Rows and roughly how far along a hidden order each lies, from 0 to 10
In the rows, zero is written as 128.
[152 133  87 104 153 134 113 148 146 107 117 145 140 150  99 174 107 113
 135 128 135 136 123 101 143 135 141 128 132 180  99 172 121 135 145 105
 107  98  93 135 136 129  69 129  97 135 135 140 117 133 152 138 106 126
 156 121 178 162 115  85 136 115 110 153 169 133  86 136 125 137 108]	7
[ 92 157  83 109  98 129 106 171 163  89 120 163 143 140 137 117 135 140
 120  90 147 119 170  73 100 132  63 128 133 134  62 145 140 121 115 128
  98 137 117 134  87 162 117 127 125 176 128 122 165 116 129 176 146  79
 137 133 143 141 120 144 172 184 133 134 163 124 113 152 117  98  85]	6
[129 133  88  99 119 140 118 156 143 122 116 141 153 139 133 144  95 148
 116 107 133 126 141 117 135 133 116 114 141 139 125 157 124 116 123 131
 120 117 109 126 100 136  93 131 110 155 137 119 138 111 147 158 144 117
 140 110 164 156 114 116 142 150 120 140 153 121 113 144 116 126  84]	5
[102 114  83  88 104 138 118 156 140 147 119 126 158 131 164 121  80 166
  91  92 123 116 166 144 139 116 115 109 153  99 140 151 128 101  94 156
 137 137 118 122  85 143 132 126 111 157 139 110 168  98 132 167 163 117
 137 101 156 160 119 130 129 156 136 140 145 101 137 146 108 127  66]	3
[194 165  96 134 130 111 126 168 147 100 131 137 133 150  42 187 158  97
 167 135 130 153  96 129 122 129 172 128 108 241 127 154  82 181 155  20
  55 108  71 156 127 111  29 128 137 199 139 163  94 185 189 110 122 142
 120 111 133 181 110  80 166 140  87 103 199 126  74 142 109 123 153]	10
[117 107  89  85 124 149 118 146 134 150 115 127 159 133 162 139  61 166
  92 102 122 118 154 142 154 125 132 110 157 108 145 161 131  96 108 161
 149 118 118 117  99 137 116 128  98 133 138 110 152  90 134 159 145 129
 149 100 177 162 116 113 118 133 128 155 142 107 128 142 113 143  65]	3
[ 96 123  84  91 106 144 114 158 143 136 117 137 158 130 166 122  81 172
  92  90 129 113 170 125 133 124 102 113 153  96 125 151 139  94  98 167
 138 133 124 118  84 151 129 127 112 153 134 106 168  89 127 173 155 110
 142 108 159 151 118 133 134 166 135 147 143 107 131 148 112 124  61]	3
[150 165  88 120 111 107 116 174 149 102 126 131 138 137  85 141 157 111
 141 114 129 133 128 117 108 124 111 122 120 179 116 146 107 156 119  68
  73 141  96 148 110 133  75 129 130 204 135 148 131 168 160 141 143 114
 128 116 121 157 114 110 169 169 114 107 181 119  89 148 102 105 125]	7
[ 81 111  86  78 109 133 107 149 133 152 114 110 156 112 189  88  76 168
  68  86 111  96 184 137 135 112  71 107 161  47 144 148 152  83  65 194
 162 160 149 111  92 158 169 128  93 137 128 105 187  96 102 179 159 111
 160 108 149 130 120 133 118 160 157 153 119  97 139 141 102 125  54]	0
[181 155  90 126 137 112 123 166 152  98 132 141 130 156  52 192 153  89
 167 136 135 154 104 121 127 124 178 135 109 233 101 159  88 181 157  17
  61 106  68 159 134 115  39 123 132 193 141 163 101 179 179 115 115 133
 126 118 141 181 116  81 162 130  92 119 204 126  76 141 114 127 149]	10
[ 66  82  77  46 131 132 103 133 137 163 115 106 151 125 203 108  60 143
  61  95 114 100 192 141 155  98 112 117 169  40 106 157 153  90  70 180
 180 153 131 119 117 156 190 117  78 100 139 112 187  88  85 176 144 104
 173 110 173 145 134 126  95 122 159 185 125  92 150 133 112 146  54]	0
[162 153  87 114 128 108 116 162 149 101 126 133 134 145  76 163 149  97
 147 126 130 139 118 117 120 122 142 130 116 198 107 156 100 165 132  45
  72 126  84 151 127 127  66 126 124 186 138 155 119 171 163 130 127 121
 134 116 134 165 116  92 160 145 107 120 188 121  84 142 109 118 134]	8
[206 183 104 145 109 106 129 175 128 111 123 108 144 122  52 150 158 121
 149 125 111 135  95 150 113 135 122 102 107 202 202 145  85 158 121  67
  63 136 100 141 107 109  30 145 133 228 132 148 101 193 195 121 151 150
 117  98 105 154  96  86 171 177  96  75 173 123  68 148  86 106 139]	8
